Below are the code and all the weights of a small trained network. Each question names an input and a class and asks about switching units off, where a switched-off unit gives its printed mean instead of its output.

import numpy as np


def w(rows, s, z=0):
    codes = np.array(rows[::2]) - 128.0
    scale = np.full(codes.shape[1], s)
    scale[-1] = z or s
    return codes * scale


def f(y):
    return y / 2 * (1 + np.tanh(0.7978845608 * (y + 0.044715 * y**3)))


def log_softmax(a):
    a = a - a.max(-1, keepdims=True)
    return a - np.log(np.exp(a).sum(-1, keepdims=True))


def net(x, mask):
    res = np.array(x, float).reshape(1, 5) / 4 @ E
    y = f(res @ A[0][:, :-1].T + A[0][:, -1])
    res = res + np.where(mask, y, B[0][:, -1]) @ B[0][:, :-1]
    return log_softmax(res[-1] @ U[:, :-1].T + U[:, -1])


A, B = {}, {}
E = w([
[242,194,107,150,62,65,193],'x0',
[177,190,121,47,108,197,190],'x1',
[149,102,164,108,229,65,71],'x2',
[70,17,203,89,143,20,130],'x3',
[112,91,101,254,66,178,148],'x4',
],0.0083)
A[0] = w([
[175,102,223,96,70,34,150,128],'neuron 0',
[140,132,136,86,103,83,195,11],'neuron 1',
[206,121,134,160,147,131,32,253],'neuron 2',
[148,31,91,164,100,64,83,145],'neuron 3',
[157,123,182,128,95,107,37,67],'neuron 4',
[163,231,86,160,135,255,196,177],'neuron 5',
[191,173,196,124,172,134,206,105],'neuron 6',
[123,113,162,61,144,91,107,2],'neuron 7',
[147,92,208,145,115,54,28,200],'neuron 8',
],0.01,0.0044)
B[0] = w([
[180,211,74,143,129,84,140,189],'neuron 0',
[213,169,105,177,84,184,81,144],'neuron 1',
[90,161,172,169,156,82,46,174],'neuron 2',
[67,96,235,119,161,85,113,194],'neuron 3',
[85,123,152,111,232,81,135,140],'neuron 4',
[219,186,66,77,65,216,65,247],'neuron 5',
[158,122,1,151,81,110,55,167],'neuron 6',
[154,72,185,38,157,209,124,162],'neuron 7',
[99,156,69,144,177,40,188,215],'neuron 8',
],0.0098,0.014)
U = w([
[62,40,150,173,43,175,94,127],'0',
[140,97,127,245,147,1,93,196],'1',
[97,72,157,1,176,73,146,3],'2',
[239,204,65,136,146,209,136,193],'3',
],0.0088,0.0054)

Each question gives the input, the list of numbers given to net, and the class t.
The units are the neurons (one row each of A and B). Each row of codes is followed by its name. A weight is (code - 128) times the scale printed after its matrix; where a second scale follows, it is the last column's (A, B and U).
mask holds one flag per neuron, in row order. A switched-off neuron (its flag False) gives its mean, the last column of its row in B, instead of its output. The means were averaged over made-up inputs and are rounded, as every weight is.
A unit's drop is (log p(t) with every unit on - log p(t) with that unit switched off) / (log p(t) with every unit on - log p(t) with every unit switched off).
The circuit of an input: a set's keep is (log p(t) with only the set's units on - log p(t) with every unit switched off) / (log p(t) with every unit on - log p(t) with every unit switched off). Starting from all 9 units, units are removed one at a time, each time the one whose removal leaves the highest keep (on an exact tie, the one counted first), for as long as the keep stays at least 0.8.
units of the circuit, in order: the units of the circuit, biggest drop first
top k neurons: the k neurons with the biggest drops, biggest first
drop of u: that unit's drop, to one decimal
input [4,-6,-8,2,5], class 0: units of the circuit, in order : (neuron 8; neuron 0)
input [-6,3,4,0,7], class 0: top 3 neurons : (neuron 8; neuron 0; neuron 5)
input [-3,-4,-5,1,-7], class 2: units of the circuit, in order : (neuron 5; neuron 6; neuron 2)
input [-8,3,-4,1,1], class 0: units of the circuit, in order : (neuron 5; neuron 8)
input [1,-8,3,7,-7], class 2: top 2 neurons : (neuron 7; neuron 3)
input [1,0,5,-1,7], class 1: top neuron : (neuron 5)
input [1,-7,-4,-1,6], class 0: top 4 neurons : (neuron 8; neuron 0; neuron 4; neuron 6)
input [1,6,2,7,5], class 1: top 3 neurons : (neuron 5; neuron 7; neuron 0)
input [2,-1,5,-2,0], class 1: drop of neuron 5 : 0.3
input [-3,0,7,-3,-3], class 2: drop of neuron 0 : 0.4
input [-4,-8,-7,-3,-5], class 1: drop of neuron 5 : 2.5
